Each row has two labels, one from each of two sets.
[ -8  -1  15   5  -2  -3   1  17  14  -7   7  -4  10  -2  16  10 -10   1
   0  -9  -1   4   4  30  -1  -6   8  -3   0  -1  -6  -4  -7   6   1  -9
  -7  -2  12 -13  21 -11   8   4  -8  18   1  -8  15   7   3   3   2   8
 -25   6   4  -3  -8 -10  -2 -20  -4  -8] : <16>/J782
[ 13   5   7  -2  -2 -13   2  13   3  -7   5 -10  13  -6  22  -4  -4 -11
  13   7  -7 -11  14   8   9  -9   5 -26  14 -10  -5  -3  -1   7  10 -18
  -5  21  -2   1   6   0   6  -6  -8   8  -7   2  10  12  -7  11  19   0
 -10 -14  -8  12  -7   6  -4 -14  12  -1] : <19>/J782
[-10  -1  31  17  11   2  -1   8  21  12  14  -6  -3  16  13   7  14 -20
   4  -8 -17 -20 -11  14   2  -9  -8   1  28   5 -11 -20  -5 -11  -2 -21
  21   1   2  28  -3 -16  12  -2  -7  11  -2  19  20  -4  -3  17  32  11
  -7 -14  -3  -2   8  -7  -8   5 -16 -16] : <16>/J782
[-12   0  15  13   3   9   3   1   6  -9  14  -4   1   9  15   1   5  -6
  -1   0  -2  -1   6   8  14  -7   1  -2   1  -6  -2 -17   4   7  -2 -11
   4  -4  -5   6   2  -9   4  -1   0  16   6  -1   4   2   1   0  -6  12
   1   2  -4   9  14   8  -5  -4   3  11] : <15>/J782
[  3 -18  10  -9 -12   5   8   7  -5 -15   7  -8  14   4  -2  19  -6   7
   5 -12 -23   3   7   9 -24  15  -9 -17 -21  13  -4  19 -12  -2  -5   4
  17  11 -14   6   7   8 -50  20   8  11  -3  -6  18   8 -25  -8  16   6
   6 -34  13   2  -6 -33 -29   3   1  -6] : <15>/J502
[ -6  12  10   2  -9  -4   2   9  14  -3  10 -17  14   5  20   0  -5  -1
  -3  -2  -3   3  -5   5   0 -14   5  -9   2  -8   0 -15  -7   6  -5 -21
  -6 -10   2   3   4  -7  28   9 -10 -13  -1  -5   2   0  -3  -3   7   4
 -19   8  -3   8   2  -3 -12 -19  13  -9] : <16>/J782
[-12  -8  18  15 -25 -13   1   6   6 -13  16 -26   4  10   4  20 -12  22
 -11  -4  11   6  -2  -8   3 -25   8 -12 -11  -6   6   1 -12  20  -9   9
 -12   1  11   3   9   0   1  -7  -8  24  16   8  22  -3   0  30   5  11
 -11  19  12  -8   9  -6  12 -33  -5  -9] : <19>/J782
[-12 -12  25  11   4 -20  12   9   6 -32   5 -15   2   6  11   0  -7  13
  -5 -25  -4   2  -3   6   2 -24   7  -8 -10   0   0  -2  -1   6  -3  14
 -25 -12   4   6  -3  -3   8  -7   2  13  16   3  13   5   7  14   2  13
   2  10  -6  -1  16   6   8 -20  -8 -12] : <19>/J782
[ -4  -9   3  -4   4  11 -12   9  -6  -2   2  -3  10   2   8   6   6 -10
   6   0  -6   3   2  17  -4   5  -6  -7   0   3  -8  14 -21  -1   7 -18
   8   1 -14   8  -1  12   2  11   2   6   0  14  17   2 -12   3  11  -4
 -14  -5   5 -11  -4  -9 -21   9   3 -13] : <15>/J502
[-10 -20   5   0 -21  -5  -1   3  -5   2   3  -7 -12  11 -12  18   0   5
  -6  -5 -14   0 -10  -8  -9  -2  -2  -4 -21  16  -4   0  -6  -3  -8  22
  14  11  10  31   6  11   5  15   8  -7   6   5  16   8 -12  19  14   9
  -4  -6   8 -18   1 -12   1   3 -13  -8] : <16>/J407
[  1 -11   2 -19  -2   6   1   2 -12  -1   1  -4 -14   0  -7  11   5  -7
   5 -10 -15  -6 -10   6 -10   0  -6  -7  -1   9  -9   8  -8  -2  -3  -7
  19  10 -20  16   1   5   3  13  -4 -11  -3  -5   6  -5 -12   3  15   7
   0  -5  -4 -12  -2 -15  -5  13  -6  -6] : <15>/J407
[-10  -1  26   2 -13 -13   4   3  15 -11   5 -12  16  -7  24  20  -7  19
   6 -21  -9   1  -1  13  -4  -6   2  -5   1  -2  -4   1 -12  10 -12  -6
 -12   0 -13  -2  15   4  -6  -4  -5  22   3  -1  32  32  -3  14  30  -3
  -8  12   6   0  -1 -21 -25 -38 -10  -8] : <19>/J782
[  5   9   5 -15  29   5   1   8   2 -21  11  -8   2  -8  12   5  -3   1
   3   9  15   1  -7  13   7  -7   7 -19   6 -16   3   3   1  24   3   1
 -24 -11   4  -2   1 -14  15  -1   4  12  -1   2  11   5   4  -1   0  -3
   0  19  -7   0   1  28  -8  17  10  -8] : <15>/J782
[-10 -22  19   7 -17  -4  -1  19 -14  -4   4  -7   5   3  -5   3   3   7
  -1 -30 -27  -3  -6   8  -6  -2 -17  10   0  17 -13   6  -1 -14  -5   2
  31  19   3  21   0  13   3   5  11   2   8  11  35   4  -2  20  37   3
   5  -9  10 -29  10 -21 -12  -9 -18  -2] : <19>/J407
